Here is a tiny trained network, its code and every weight. The questions are about switching its units off for an input and a class, where a switched-off unit gives its printed mean instead of its output.

import numpy as np


def w(rows, s, z=0):
    codes = np.array(rows[::2]) - 128.0
    scale = np.full(codes.shape[1], s)
    scale[-1] = z or s
    return codes * scale


def f(y):
    return np.maximum(y, 0)


def log_softmax(a):
    a = a - a.max(-1, keepdims=True)
    return a - np.log(np.exp(a).sum(-1, keepdims=True))


def net(x, mask):
    res = np.array(x, float).reshape(1, 8) / 4 @ E
    y = f(res @ A[0][:, :-1].T + A[0][:, -1])
    res = res + np.where(mask, y, B[0][:, -1]) @ B[0][:, :-1]
    return log_softmax(res[-1] @ U[:, :-1].T + U[:, -1])


A, B = {}, {}
E = w([
[117,251,108,169,126,88,147,138],'x0',
[37,70,166,174,130,97,122,170],'x1',
[150,71,91,176,204,115,151,197],'x2',
[117,103,146,116,181,55,162,65],'x3',
[142,191,133,70,192,125,131,173],'x4',
[191,110,185,75,107,173,222,147],'x5',
[157,134,127,158,67,73,120,108],'x6',
[103,117,193,98,162,122,118,129],'x7',
],0.012)
A[0] = w([
[98,135,183,153,13,137,122,145,156],'neuron 0',
[150,91,75,153,38,148,132,15,254],'neuron 1',
[154,73,78,158,197,105,133,121,232],'neuron 2',
[2,84,76,159,191,67,88,127,197],'neuron 3',
[176,175,24,142,99,144,96,161,207],'neuron 4',
[128,218,101,90,121,147,127,135,208],'neuron 5',
[50,111,146,206,21,98,119,201,149],'neuron 6',
[105,178,173,122,105,75,82,79,201],'neuron 7',
[152,49,194,93,87,87,151,79,202],'neuron 8',
[208,90,158,74,129,199,206,192,203],'neuron 9',
[72,92,80,175,200,107,153,84,125],'neuron 10',
[155,154,196,47,123,115,65,103,186],'neuron 11',
[168,229,91,41,113,67,158,85,176],'neuron 12',
[99,232,110,114,149,86,131,83,148],'neuron 13',
],0.0093,0.0039)
B[0] = w([
[159,95,103,98,50,204,187,123,205],'neuron 0',
[167,125,121,176,21,146,87,63,238],'neuron 1',
[102,97,100,189,168,72,129,137,202],'neuron 2',
[58,97,176,139,63,111,87,213,239],'neuron 3',
[115,195,58,155,144,147,85,107,214],'neuron 4',
[145,229,115,77,154,127,127,128,201],'neuron 5',
[101,82,59,104,73,174,221,170,233],'neuron 6',
[112,123,165,104,91,133,162,127,197],'neuron 7',
[164,54,122,99,121,103,109,83,211],'neuron 8',
[232,117,164,159,254,147,107,142,251],'neuron 9',
[88,94,173,155,95,90,124,152,186],'neuron 10',
[125,127,147,92,159,146,115,89,187],'neuron 11',
[138,198,153,113,142,89,168,99,223],'neuron 12',
[49,202,165,111,92,125,183,138,204],'neuron 13',
],0.0096,0.014)
U = w([
[100,58,186,85,82,165,90,38,103],'0',
[194,115,205,134,193,223,131,176,195],'1',
[96,202,194,75,122,110,192,108,98],'2',
[208,78,107,167,161,2,166,94,90],'3',
[177,171,85,236,66,155,103,75,4],'4',
[115,182,38,149,168,123,68,203,170],'5',
[109,80,84,124,73,200,212,194,77],'6',
[28,67,146,201,113,67,102,220,217],'7',
],0.0099,0.0018)

Each question gives the input, the list of numbers given to net, and the class t.
The units are the neurons (one row each of A and B). Each row of codes is followed by its name. A weight is (code - 128) times the scale printed after its matrix; where a second scale follows, it is the last column's (A, B and U).
mask holds one flag per neuron, in row order. A switched-off neuron (its flag False) gives its mean, the last column of its row in B, instead of its output. The means were averaged over made-up inputs and are rounded, as every weight is.
A unit's drop is (log p(t) with every unit on - log p(t) with that unit switched off) / (log p(t) with every unit on - log p(t) with every unit switched off).
The circuit of an input: a set's keep is (log p(t) with only the set's units on - log p(t) with every unit switched off) / (log p(t) with every unit on - log p(t) with every unit switched off). Starting from the 12 units with the biggest drops (on a tie, the unit counted first), units are removed one at a time, each time the one whose removal leaves the highest keep (on an exact tie, the one counted first), for as long as the keep stays at least 0.8.
units of the circuit, in order: the units of the circuit, biggest drop first
most important unit: the unit with the biggest drop
k most important neurons: the k neurons with the biggest drops, biggest first
drop of u: that unit's drop, to one decimal
input [-6,-3,-7,1,6,-1,-2,6], class 2: units of the circuit, in order : neuron 1
input [-8,8,-4,-1,8,2,-2,1], class 1: 2 most important neurons : neuron 9; neuron 1
input [7,1,-4,-3,-3,-5,2,6], class 2: 3 most important neurons : neuron 13; neuron 5; neuron 7
input [5,2,2,-5,-4,8,1,0], class 1: 3 most important neurons : neuron 9; neuron 3; neuron 13
input [7,-7,8,0,-2,2,0,-4], class 5: units of the circuit, in order : neuron 1; neuron 4
input [-2,-6,7,7,3,-2,-7,4], class 7: units of the circuit, in order : neuron 10; neuron 3
input [-7,6,5,-7,-4,-4,5,-5], class 6: 2 most important neurons : neuron 6; neuron 0
input [7,0,8,-2,-5,0,-5,-5], class 7: units of the circuit, in order : neuron 10; neuron 2
input [6,-8,6,5,2,2,-1,-2], class 2: 2 most important neurons : neuron 12; neuron 13
input [7,-3,-5,-7,6,-7,2,-8], class 2: 2 most important neurons : neuron 13; neuron 12
input [1,-5,-8,-7,-8,8,0,4], class 4: 3 most important neurons : neuron 1; neuron 9; neuron 3
input [-1,0,2,5,-2,6,-6,-1], class 1: 3 most important neurons : neuron 9; neuron 1; neuron 12
input [-4,-7,-2,-2,1,5,2,-6], class 4: 2 most important neurons : neuron 1; neuron 4
input [1,6,-1,6,8,0,6,-5], class 7: most important unit : neuron 3
input [8,6,-4,2,-5,-8,5,-7], class 6: 2 most important neurons : neuron 6; neuron 0
input [8,7,8,1,-5,4,5,-6], class 6: 3 most important neurons : neuron 6; neuron 0; neuron 9
input [3,5,-8,7,-4,4,-2,-2], class 0: drop of neuron 8 : 0.1
input [-4,8,5,-4,-6,1,7,1], class 6: drop of neuron 6 : 0.9
input [-3,-3,3,-2,-7,-1,-7,3], class 7: drop of neuron 5 : 0.2
input [-5,0,4,-8,-6,7,2,-1], class 1: most important unit : neuron 9
input [7,-4,-7,1,1,-6,1,-8], class 2: drop of neuron 13 : 0.5
